Below are the code and all the weights of a small trained network. Each question names an input and a class and asks about switching units off, where a switched-off unit gives its printed mean instead of its output.

import numpy as np


def w(rows, s, z=0):
    codes = np.array(rows[::2]) - 128.0
    scale = np.full(codes.shape[1], s)
    scale[-1] = z or s
    return codes * scale


def f(y):
    return np.maximum(y, 0)


def log_softmax(a):
    a = a - a.max(-1, keepdims=True)
    return a - np.log(np.exp(a).sum(-1, keepdims=True))


def net(x, mask):
    res = np.array(x, float).reshape(1, 4) / 4 @ E
    y = f(res @ A[0][:, :-1].T + A[0][:, -1])
    res = res + np.where(mask, y, B[0][:, -1]) @ B[0][:, :-1]
    return log_softmax(res[-1] @ U[:, :-1].T + U[:, -1])


A, B = {}, {}
E = w([
[199,97,182],'x0',
[89,148,230],'x1',
[129,128,125],'x2',
[72,1,180],'x3',
],0.009)
A[0] = w([
[117,107,126,28],'N0',
[99,189,254,68],'N1',
[42,155,106,54],'N2',
[118,174,122,99],'N3',
[145,202,107,70],'N4',
[153,156,118,94],'N5',
[161,151,123,15],'N6',
[138,173,139,30],'N7',
[134,143,127,47],'N8',
[58,136,119,108],'N9',
[146,155,130,1],'N10',
[104,110,145,97],'N11',
[141,136,107,47],'N12',
[114,79,126,32],'N13',
[74,139,125,145],'N14',
[185,99,101,82],'N15',
[205,115,212,90],'N16',
[148,231,185,98],'N17',
[66,115,82,100],'N18',
[116,161,178,3],'N19',
[219,91,162,9],'N20',
[132,73,86,120],'N21',
[116,74,107,55],'N22',
[98,88,175,209],'N23',
[107,74,126,8],'N24',
[80,189,168,120],'N25',
[156,180,134,56],'N26',
[80,174,105,120],'N27',
[120,107,132,45],'N28',
[104,146,165,43],'N29',
[93,87,126,12],'N30',
[144,121,102,211],'N31',
[79,144,112,11],'N32',
[142,160,137,52],'N33',
[144,111,73,51],'N34',
[138,109,71,46],'N35',
[164,130,150,194],'N36',
],0.015,0.0055)
B[0] = w([
[90,100,147,132],'N0',
[162,8,29,239],'N1',
[201,80,218,190],'N2',
[88,130,131,171],'N3',
[59,107,165,206],'N4',
[95,106,147,162],'N5',
[111,76,153,141],'N6',
[94,101,155,151],'N7',
[103,120,136,130],'N8',
[181,136,183,188],'N9',
[94,98,161,135],'N10',
[87,124,135,165],'N11',
[119,90,127,137],'N12',
[77,94,162,164],'N13',
[164,180,150,186],'N14',
[174,106,87,166],'N15',
[212,164,202,207],'N16',
[48,188,134,224],'N17',
[186,142,189,190],'N18',
[134,55,121,147],'N19',
[199,86,255,174],'N20',
[147,144,46,188],'N21',
[75,112,140,170],'N22',
[44,238,92,254],'N23',
[63,76,170,167],'N24',
[163,136,53,202],'N25',
[94,99,165,171],'N26',
[187,168,169,193],'N27',
[96,103,148,136],'N28',
[147,80,101,150],'N29',
[69,77,165,162],'N30',
[122,204,64,190],'N31',
[181,85,205,144],'N32',
[108,112,150,145],'N33',
[131,54,88,162],'N34',
[134,54,93,162],'N35',
[133,212,117,182],'N36',
],0.025,0.0081)
U = w([
[2,104,160,84],'0',
[123,105,185,85],'1',
[63,127,128,247],'2',
[84,55,89,95],'3',
],0.0084,0.011)

Each question gives the input, the list of numbers given to net, and the class t.
The units are the neurons (one row each of A and B). Each row of codes is followed by its name. A weight is (code - 128) times the scale printed after its matrix; where a second scale follows, it is the last column's (A, B and U).
mask holds one flag per neuron, in row order. A switched-off neuron (its flag False) gives its mean, the last column of its row in B, instead of its output. The means were averaged over made-up inputs and are rounded, as every weight is.
A unit's drop is (log p(t) with every unit on - log p(t) with that unit switched off) / (log p(t) with every unit on - log p(t) with every unit switched off).
The circuit of an input: a set's keep is (log p(t) with only the set's units on - log p(t) with every unit switched off) / (log p(t) with every unit on - log p(t) with every unit switched off). Starting from the 12 units with the biggest drops (on a tie, the unit counted first), units are removed one at a time, each time the one whose removal leaves the highest keep (on an exact tie, the one counted first), for as long as the keep stays at least 0.8.
units of the circuit, in order: the units of the circuit, biggest drop first
unit that matters most: the unit with the biggest drop
top k neurons: the k neurons with the biggest drops, biggest first
drop when u is switched off: that unit's drop, to one decimal
input [7,-1,3,1], class 1: unit that matters most : N20
input [-7,-7,-2,0], class 1: top 2 neurons : (N18; N1)
input [-6,-2,-1,-4], class 1: units of the circuit, in order : (N23; N27)
input [-2,7,5,-6], class 3: top 3 neurons : (N1; N25; N23)
input [-4,-4,1,1], class 1: top 2 neurons : (N23; N1)
input [-7,6,-1,6], class 1: top 3 neurons : (N2; N9; N18)
input [1,-4,-1,1], class 3: units of the circuit, in order : (N23; N16)
input [2,6,4,-8], class 0: top 2 neurons : (N17; N4)
input [-6,-7,-5,-4], class 3: top 4 neurons : (N34; N35; N23; N16)
input [-6,-4,-3,-1], class 1: units of the circuit, in order : (N23; N18)
input [2,4,-3,3], class 3: top 2 neurons : (N1; N17)
input [8,-2,5,8], class 0: top 2 neurons : (N23; N24)
input [8,-6,3,3], class 1: top 2 neurons : (N20; N16)
input [6,-2,0,1], class 1: units of the circuit, in order : (N20)
input [6,-4,-4,1], class 1: drop when N23 is switched off : 0.2
input [4,6,-7,-8], class 0: drop when N17 is switched off : 1.2
input [-2,-8,5,8], class 0: drop when N1 is switched off : 1.6
